Below are the code and all the weights of a small trained network. Each question names an input and a class and asks about switching units off, where a switched-off unit gives its printed mean instead of its output.

import numpy as np


def w(rows, s, z=0):
    codes = np.array(rows[::2]) - 128.0
    scale = np.full(codes.shape[1], s)
    scale[-1] = z or s
    return codes * scale


def norm(h):
    return h / np.sqrt((h * h).mean(-1, keepdims=True) + 1e-5)


def f(y):
    return y / 2 * (1 + np.tanh(0.7978845608 * (y + 0.044715 * y**3)))


def log_softmax(a):
    a = a - a.max(-1, keepdims=True)
    return a - np.log(np.exp(a).sum(-1, keepdims=True))


def net(x, mask):
    res = np.array(x, float).reshape(1, 7) / 4 @ E
    u = 0
    for l in range(3):
        y = f(norm(res) @ A[l][:, :-1].T + A[l][:, -1])
        res = res + np.where(mask[u : u + 5], y, B[l][:, -1]) @ B[l][:, :-1]
        u += 5
    return log_softmax(norm(res)[-1] @ U[:, :-1].T + U[:, -1])


A, B = {}, {}
E = w([
[131,151,145,108,102,130,167,20,201,90],'x0',
[117,184,135,210,135,100,113,104,113,86],'x1',
[208,60,103,97,126,203,136,59,141,151],'x2',
[79,182,140,84,152,63,134,58,66,126],'x3',
[3,112,81,142,75,234,13,154,102,191],'x4',
[95,185,103,185,115,129,80,184,194,184],'x5',
[25,188,137,150,153,137,166,77,32,120],'x6',
],0.0051)
A[0] = w([
[219,134,82,67,119,2,177,131,64,55,158],'L0N1',
[123,103,134,154,137,174,85,211,138,179,63],'L0N2',
[128,103,195,143,192,84,151,132,68,111,68],'L0N3',
[129,103,154,156,127,136,117,162,109,161,55],'L0N4',
[65,69,110,114,136,205,128,96,116,182,6],'L0N5',
],0.0061,0.002)
B[0] = w([
[119,120,148,89,231,75,156,147,105,103,253],'L0N1',
[156,82,35,145,168,82,41,139,87,102,204],'L0N2',
[106,199,106,30,197,30,100,123,134,172,176],'L0N3',
[121,26,1,100,149,125,105,113,130,93,133],'L0N4',
[101,148,72,35,74,60,184,114,38,130,181],'L0N5',
],0.0071,0.0047)
A[1] = w([
[12,200,169,254,91,124,139,67,124,106,100],'L1N1',
[107,225,141,177,46,102,96,98,58,93,45],'L1N2',
[55,119,162,81,88,187,141,111,24,218,27],'L1N3',
[205,61,114,110,133,143,218,126,242,93,83],'L1N4',
[113,132,156,143,137,184,134,129,86,159,1],'L1N5',
],0.0061,0.0031)
B[1] = w([
[140,168,164,113,147,116,2,31,204,160,254],'L1N1',
[163,135,159,106,137,213,140,156,185,254,180],'L1N2',
[158,110,69,95,108,233,157,109,145,69,239],'L1N3',
[219,139,189,189,81,154,208,112,177,64,251],'L1N4',
[177,83,73,70,63,152,86,129,146,89,80],'L1N5',
],0.0076,0.0025)
A[2] = w([
[143,78,49,169,99,116,39,235,148,133,1],'L2N1',
[121,80,63,182,112,146,60,255,151,163,47],'L2N2',
[199,66,177,155,105,161,217,112,226,105,87],'L2N3',
[98,30,72,191,163,95,33,168,156,106,138],'L2N4',
[52,97,56,71,89,204,169,112,109,142,8],'L2N5',
],0.0068,0.0021)
B[2] = w([
[140,153,178,158,79,56,124,204,45,223,253],'L2N1',
[127,23,154,223,117,63,119,147,8,242,253],'L2N2',
[146,84,149,202,59,205,87,255,184,67,232],'L2N3',
[101,135,190,165,89,167,159,98,113,244,248],'L2N4',
[127,109,19,79,54,135,185,101,139,31,209],'L2N5',
],0.0078,0.0048)
U = w([
[91,211,170,136,138,152,34,36,205,193,9],'0',
[122,83,143,201,65,97,110,161,49,247,190],'1',
[90,109,22,53,57,196,141,73,95,87,141],'2',
[115,156,183,109,213,31,198,116,80,83,158],'3',
[195,99,181,186,77,174,147,174,196,49,113],'4',
],0.014,0.0015)

Each question gives the input, the list of numbers given to net, and the class t.
The units are the neurons (one row each of A and B). Each row of codes is followed by its name. A weight is (code - 128) times the scale printed after its matrix; where a second scale follows, it is the last column's (A, B and U).
mask holds one flag per neuron, layer by layer. A switched-off neuron (its flag False) gives its mean, the last column of its row in B, instead of its output. The means were averaged over made-up inputs and are rounded, as every weight is.
A unit's drop is (log p(t) with every unit on - log p(t) with that unit switched off) / (log p(t) with every unit on - log p(t) with every unit switched off).
The circuit of an input: a set's keep is (log p(t) with only the set's units on - log p(t) with every unit switched off) / (log p(t) with every unit on - log p(t) with every unit switched off). Starting from the 12 units with the biggest drops (on a tie, the unit counted first), units are removed one at a time, each time the one whose removal leaves the highest keep (on an exact tie, the one counted first), for as long as the keep stays at least 0.8.
units of the circuit, in order: the units of the circuit, biggest drop first
unit that matters most: the unit with the biggest drop
k most important neurons: the k neurons with the biggest drops, biggest first
k most important neurons of layer l: the k neurons of layer l with the biggest drops, biggest first
drop when u is switched off: that unit's drop, to one decimal
input [2,-8,8,-7,0,5,5], class 2: units of the circuit, in order : [L0N5 L2N5]
input [-2,3,-1,6,-2,1,8], class 0: unit that matters most : L1N1
input [8,0,0,8,-4,4,-5], class 4: 2 most important neurons : [L2N3 L1N4]
input [4,1,-7,3,1,-1,-7], class 3: 3 most important neurons of layer 1 : [L1N3 L1N4 L1N2]
input [1,-7,-2,-3,-4,-4,1], class 4: 4 most important neurons : [L1N4 L0N5 L2N3 L0N2]
input [-7,4,0,-4,-4,-3,-5], class 4: 2 most important neurons : [L1N4 L0N5]
input [-8,3,7,6,-7,-2,-8], class 3: 2 most important neurons : [L0N1 L0N3]
input [0,3,-2,-5,-2,-2,5], class 3: 2 most important neurons : [L0N3 L2N4]
input [2,-6,2,0,6,4,-1], class 2: 3 most important neurons : [L0N5 L2N5 L1N3]
input [-3,-6,6,-4,-3,3,5], class 4: 3 most important neurons : [L0N3 L1N4 L2N3]
input [3,3,1,1,4,-3,0], class 2: drop when L0N5 is switched off : 0.3
input [5,3,8,-1,7,5,0], class 2: drop when L0N5 is switched off : 0.4
input [5,8,-1,2,-1,0,-1], class 0: drop when L1N1 is switched off : 0.1
input [-3,7,-3,-3,-7,3,-2], class 3: unit that matters most : L0N1
